Here is a tiny trained network, its code and every weight. The questions are about switching its units off for an input and a class, where a switched-off unit gives its printed mean instead of its output.

import numpy as np


def w(rows, s, z=0):
    codes = np.array(rows[::2]) - 128.0
    scale = np.full(codes.shape[1], s)
    scale[-1] = z or s
    return codes * scale


def norm(h):
    return h / np.sqrt((h * h).mean(-1, keepdims=True) + 1e-5)


def f(y):
    return y / 2 * (1 + np.tanh(0.7978845608 * (y + 0.044715 * y**3)))


def log_softmax(a):
    a = a - a.max(-1, keepdims=True)
    return a - np.log(np.exp(a).sum(-1, keepdims=True))


def net(x, mask):
    res = np.array(x, float).reshape(1, 6) / 4 @ E
    u = 0
    for l in range(2):
        y = f(norm(res) @ A[l][:, :-1].T + A[l][:, -1])
        res = res + np.where(mask[u : u + 14], y, B[l][:, -1]) @ B[l][:, :-1]
        u += 14
    return log_softmax(norm(res)[-1] @ U[:, :-1].T + U[:, -1])


A, B = {}, {}
E = w([
[124,144,218,237,180,40,210,122],'x0',
[127,130,120,139,124,124,120,127],'x1',
[129,113,127,125,132,128,135,129],'x2',
[93,137,112,115,90,145,222,8],'x3',
[36,170,46,60,214,89,125,144],'x4',
[133,122,130,122,130,124,128,128],'x5',
],0.017)
A[0] = w([
[142,141,207,205,172,54,200,140,75],'0.n0',
[103,129,92,77,57,165,94,72,63],'0.n1',
[95,137,91,76,46,154,183,28,106],'0.n2',
[130,144,143,118,129,148,144,214,180],'0.n3',
[127,114,195,188,188,36,108,224,97],'0.n4',
[121,145,127,132,110,52,167,55,79],'0.n5',
[145,160,147,158,169,111,79,238,188],'0.n6',
[67,185,79,81,191,96,163,110,17],'0.n7',
[40,155,90,104,249,56,154,136,72],'0.n8',
[16,171,25,44,221,67,114,147,78],'0.n9',
[53,153,131,132,197,61,139,155,26],'0.n10',
[151,133,126,141,120,83,78,203,2],'0.n11',
[155,129,121,118,140,160,3,244,182],'0.n12',
[92,133,130,137,200,39,159,128,50],'0.n13',
],0.014,0.0095)
B[0] = w([
[129,69,157,125,166,80,82,47,220],'0.n0',
[212,109,98,121,143,147,132,154,188],'0.n1',
[206,141,125,135,161,221,94,112,225],'0.n2',
[145,134,145,114,115,86,93,152,166],'0.n3',
[249,147,77,139,168,163,68,89,212],'0.n4',
[60,151,189,115,117,96,147,102,167],'0.n5',
[203,84,143,120,132,80,83,141,214],'0.n6',
[108,182,173,59,66,145,88,69,172],'0.n7',
[153,229,118,135,98,176,182,209,207],'0.n8',
[54,16,136,126,234,67,47,75,242],'0.n9',
[176,169,93,185,155,158,189,225,167],'0.n10',
[75,145,94,187,165,206,146,56,145],'0.n11',
[42,134,201,168,70,69,233,168,247],'0.n12',
[166,197,107,148,84,178,223,197,171],'0.n13',
],0.013,0.015)
A[1] = w([
[143,155,167,181,173,40,156,70,94],'1.n0',
[180,163,145,122,57,90,157,202,96],'1.n1',
[232,154,107,163,83,188,148,134,66],'1.n2',
[57,131,181,140,154,115,87,147,41],'1.n3',
[83,94,51,124,143,160,48,45,2],'1.n4',
[45,50,141,134,108,22,111,178,2],'1.n5',
[179,15,156,108,113,80,43,161,138],'1.n6',
[167,134,84,120,163,130,111,202,64],'1.n7',
[156,182,138,205,78,157,227,209,115],'1.n8',
[72,167,188,176,162,101,247,31,82],'1.n9',
[173,161,25,134,107,131,116,223,73],'1.n10',
[51,247,145,100,57,137,233,170,89],'1.n11',
[87,103,185,94,20,96,173,221,68],'1.n12',
[108,139,121,99,123,165,182,55,45],'1.n13',
],0.014,0.0094)
B[1] = w([
[56,101,148,104,97,139,114,110,221],'1.n0',
[96,161,139,133,199,203,145,50,182],'1.n1',
[160,75,100,75,64,84,108,192,215],'1.n2',
[132,54,96,93,88,84,90,91,146],'1.n3',
[127,188,186,174,236,115,104,51,155],'1.n4',
[87,39,71,76,46,62,113,246,192],'1.n5',
[114,188,75,102,62,114,125,109,248],'1.n6',
[73,76,183,170,164,128,140,158,146],'1.n7',
[102,218,96,71,177,176,156,148,209],'1.n8',
[27,69,116,161,89,191,185,172,207],'1.n9',
[167,133,205,179,180,122,176,225,150],'1.n10',
[173,254,52,126,55,210,254,112,182],'1.n11',
[82,219,103,152,121,173,176,28,207],'1.n12',
[139,149,116,145,176,26,84,149,147],'1.n13',
],0.017,0.011)
U = w([
[55,250,82,143,75,195,232,102,254],'0',
[226,126,200,205,70,29,19,48,109],'1',
[21,50,62,57,101,42,78,200,24],'2',
[199,197,176,192,237,103,141,226,156],'3',
[229,68,55,50,57,208,129,153,65],'4',
[37,17,214,205,52,174,164,57,139],'5',
[107,142,67,48,245,225,65,18,79],'6',
],0.026,0.0098)

Each question gives the input, the list of numbers given to net, and the class t.
The units are the neurons (one row each of A and B). Each row of codes is followed by its name. A weight is (code - 128) times the scale printed after its matrix; where a second scale follows, it is the last column's (A, B and U).
mask holds one flag per neuron, layer by layer. A switched-off neuron (its flag False) gives its mean, the last column of its row in B, instead of its output. The means were averaged over made-up inputs and are rounded, as every weight is.
A unit's drop is (log p(t) with every unit on - log p(t) with that unit switched off) / (log p(t) with every unit on - log p(t) with every unit switched off).
The circuit of an input: a set's keep is (log p(t) with only the set's units on - log p(t) with every unit switched off) / (log p(t) with every unit on - log p(t) with every unit switched off). Starting from the 12 units with the biggest drops (on a tie, the unit counted first), units are removed one at a time, each time the one whose removal leaves the highest keep (on an exact tie, the one counted first), for as long as the keep stays at least 0.8.
circuit, biggest first: the units of the circuit, biggest drop first
most important unit: the unit with the biggest drop
k most important neurons: the k neurons with the biggest drops, biggest first
top k neurons in layer l: the k neurons of layer l with the biggest drops, biggest first
drop of u: that unit's drop, to one decimal
input [0,5,5,2,-8,4], class 4: most important unit -> 0.n12
input [1,-7,-2,-1,8,1], class 3: circuit, biggest first -> [0.n8, 0.n10, 0.n9]
input [6,2,-7,-2,1,3], class 3: top 2 neurons in layer 0 -> [0.n13, 0.n10]
input [1,4,-6,-3,4,-1], class 3: 3 most important neurons -> [0.n8, 0.n10, 0.n9]
input [0,-8,3,-7,-7,6], class 0: 3 most important neurons -> [0.n12, 0.n9, 0.n0]
input [-1,3,-7,6,8,7], class 6: 2 most important neurons -> [0.n9, 0.n12]
input [2,6,-8,-2,7,1], class 3: 3 most important neurons -> [0.n8, 0.n9, 0.n10]
input [0,2,-5,7,8,0], class 6: 3 most important neurons -> [0.n9, 0.n12, 0.n2]
input [2,8,-2,-1,8,2], class 3: 3 most important neurons -> [0.n8, 0.n9, 0.n10]
input [-1,-5,-4,-2,1,-8], class 2: 2 most important neurons -> [0.n9, 1.n5]
input [0,-8,-4,8,6,-6], class 6: 2 most important neurons -> [0.n12, 0.n9]
input [1,1,-6,-5,3,7], class 3: top 2 neurons in layer 0 -> [0.n4, 0.n8]
input [1,0,-2,-4,1,-2], class 3: 2 most important neurons -> [0.n4, 0.n6]
input [6,-4,1,-5,0,7], class 1: circuit, biggest first -> [0.n0]
input [-8,2,2,-3,8,6], class 2: drop of 0.n9 -> 4.7
input [-1,8,-6,-4,-8,-7], class 0: drop of 0.n9 -> 0.2
input [-7,5,4,8,-2,-1], class 4: drop of 0.n9 -> 0.3
input [-2,-4,-7,8,-1,5], class 4: drop of 0.n9 -> 0.7
